Below are the code and all the weights of a small trained network. Each question names an input and a class and asks about switching units off, where a switched-off unit gives its printed mean instead of its output.

import numpy as np


def w(rows, s, z=0):
    codes = np.array(rows[::2]) - 128.0
    scale = np.full(codes.shape[1], s)
    scale[-1] = z or s
    return codes * scale


def norm(h):
    return h / np.sqrt((h * h).mean(-1, keepdims=True) + 1e-5)


def f(y):
    return np.maximum(y, 0)


def log_softmax(a):
    a = a - a.max(-1, keepdims=True)
    return a - np.log(np.exp(a).sum(-1, keepdims=True))


def net(x, mask):
    res = np.array(x, float).reshape(1, 3) / 4 @ E
    u = 0
    for l in range(4):
        y = f(norm(res) @ A[l][:, :-1].T + A[l][:, -1])
        res = res + np.where(mask[u : u + 9], y, B[l][:, -1]) @ B[l][:, :-1]
        u += 9
    return log_softmax(norm(res)[-1] @ U[:, :-1].T + U[:, -1])


A, B = {}, {}
E = w([
[15,194,16],'x0',
[183,209,157],'x1',
[245,77,3],'x2',
],0.0043)
A[0] = w([
[41,108,51,115],'0.n1',
[198,156,75,41],'0.n2',
[254,155,100,160],'0.n3',
[207,65,133,162],'0.n4',
[184,110,137,3],'0.n5',
[112,213,154,93],'0.n6',
[177,90,171,74],'0.n7',
[83,114,95,95],'0.n8',
[219,148,112,133],'0.n9',
],0.0092,0.0044)
B[0] = w([
[227,181,74,204],'0.n1',
[80,78,131,168],'0.n2',
[127,1,121,255],'0.n3',
[207,38,170,235],'0.n4',
[124,86,144,142],'0.n5',
[130,171,148,179],'0.n6',
[162,140,144,179],'0.n7',
[139,154,62,154],'0.n8',
[104,47,134,211],'0.n9',
],0.0078,0.0052)
A[1] = w([
[138,15,183,119],'1.n1',
[185,196,178,123],'1.n2',
[89,63,108,2],'1.n3',
[1,125,59,79],'1.n4',
[59,85,181,53],'1.n5',
[8,123,88,107],'1.n6',
[99,183,163,160],'1.n7',
[213,111,123,74],'1.n8',
[110,47,176,18],'1.n9',
],0.0089,0.0033)
B[1] = w([
[128,54,166,254],'1.n1',
[73,144,104,161],'1.n2',
[134,97,47,142],'1.n3',
[255,156,72,157],'1.n4',
[182,135,174,148],'1.n5',
[206,123,85,153],'1.n6',
[68,184,169,172],'1.n7',
[113,91,163,169],'1.n8',
[118,90,201,182],'1.n9',
],0.0065,0.0069)
A[2] = w([
[112,57,155,100],'2.n1',
[156,133,19,100],'2.n2',
[105,137,41,181],'2.n3',
[34,44,69,116],'2.n4',
[253,115,134,128],'2.n5',
[111,177,79,149],'2.n6',
[67,31,174,67],'2.n7',
[226,96,148,2],'2.n8',
[240,84,71,76],'2.n9',
],0.0065,0.003)
B[2] = w([
[161,101,113,239],'2.n1',
[194,164,157,209],'2.n2',
[213,96,151,210],'2.n3',
[78,93,44,187],'2.n4',
[131,80,157,242],'2.n5',
[167,120,242,200],'2.n6',
[253,104,163,255],'2.n7',
[139,150,176,177],'2.n8',
[85,125,185,241],'2.n9',
],0.0059,0.0031)
A[3] = w([
[196,80,159,68],'3.n1',
[93,145,126,3],'3.n2',
[3,172,77,29],'3.n3',
[100,124,42,133],'3.n4',
[166,130,32,97],'3.n5',
[14,95,91,30],'3.n6',
[38,57,179,135],'3.n7',
[184,16,145,161],'3.n8',
[102,154,67,11],'3.n9',
],0.0076,0.0043)
B[3] = w([
[105,33,144,182],'3.n1',
[203,127,54,128],'3.n2',
[117,98,155,132],'3.n3',
[178,222,91,136],'3.n4',
[160,220,78,150],'3.n5',
[82,133,65,128],'3.n6',
[174,146,15,178],'3.n7',
[120,3,49,255],'3.n8',
[200,176,192,128],'3.n9',
],0.0069,0.0077)
U = w([
[229,64,163,251],'0',
[129,206,175,50],'1',
[252,206,73,155],'2',
[139,211,161,203],'3',
[147,68,64,217],'4',
[89,152,108,3],'5',
],0.011,0.0045)

Each question gives the input, the list of numbers given to net, and the class t.
The units are the neurons (one row each of A and B). Each row of codes is followed by its name. A weight is (code - 128) times the scale printed after its matrix; where a second scale follows, it is the last column's (A, B and U).
mask holds one flag per neuron, layer by layer. A switched-off neuron (its flag False) gives its mean, the last column of its row in B, instead of its output. The means were averaged over made-up inputs and are rounded, as every weight is.
A unit's drop is (log p(t) with every unit on - log p(t) with that unit switched off) / (log p(t) with every unit on - log p(t) with every unit switched off).
unit that matters most: the unit with the biggest drop
k most important neurons: the k neurons with the biggest drops, biggest first
top k neurons in layer l: the k neurons of layer l with the biggest drops, biggest first
drop when u is switched off: that unit's drop, to one decimal
input [3,1,-1], class 2: unit that matters most => 0.n3
input [2,-2,-2], class 2: 2 most important neurons => (0.n3 0.n4)
input [6,4,-3], class 1: 2 most important neurons => (0.n3 3.n8)
input [0,-1,-5], class 1: 2 most important neurons => (0.n3 0.n4)
input [-6,4,-7], class 3: 3 most important neurons => (0.n3 0.n4 0.n9)
input [3,3,-1], class 3: 2 most important neurons => (0.n3 3.n8)
input [-1,-2,-4], class 3: top 4 neurons in layer 0 => (0.n3 0.n9 0.n4 0.n2)
input [3,1,1], class 2: top 2 neurons in layer 1 => (1.n1 1.n9)
input [-5,7,-6], class 3: 2 most important neurons => (0.n3 0.n4)
input [7,3,-7], class 1: top 2 neurons in layer 3 => (3.n8 3.n7)
input [2,-5,-7], class 2: drop when 1.n4 is switched off => 0.3
input [2,3,0], class 3: drop when 3.n8 is switched off => 0.9
input [4,8,-1], class 3: drop when 2.n9 is switched off => 0.0
input [7,-7,6], class 2: drop when 0.n4 is switched off => 0.1
input [3,-5,-7], class 2: unit that matters most => 1.n4
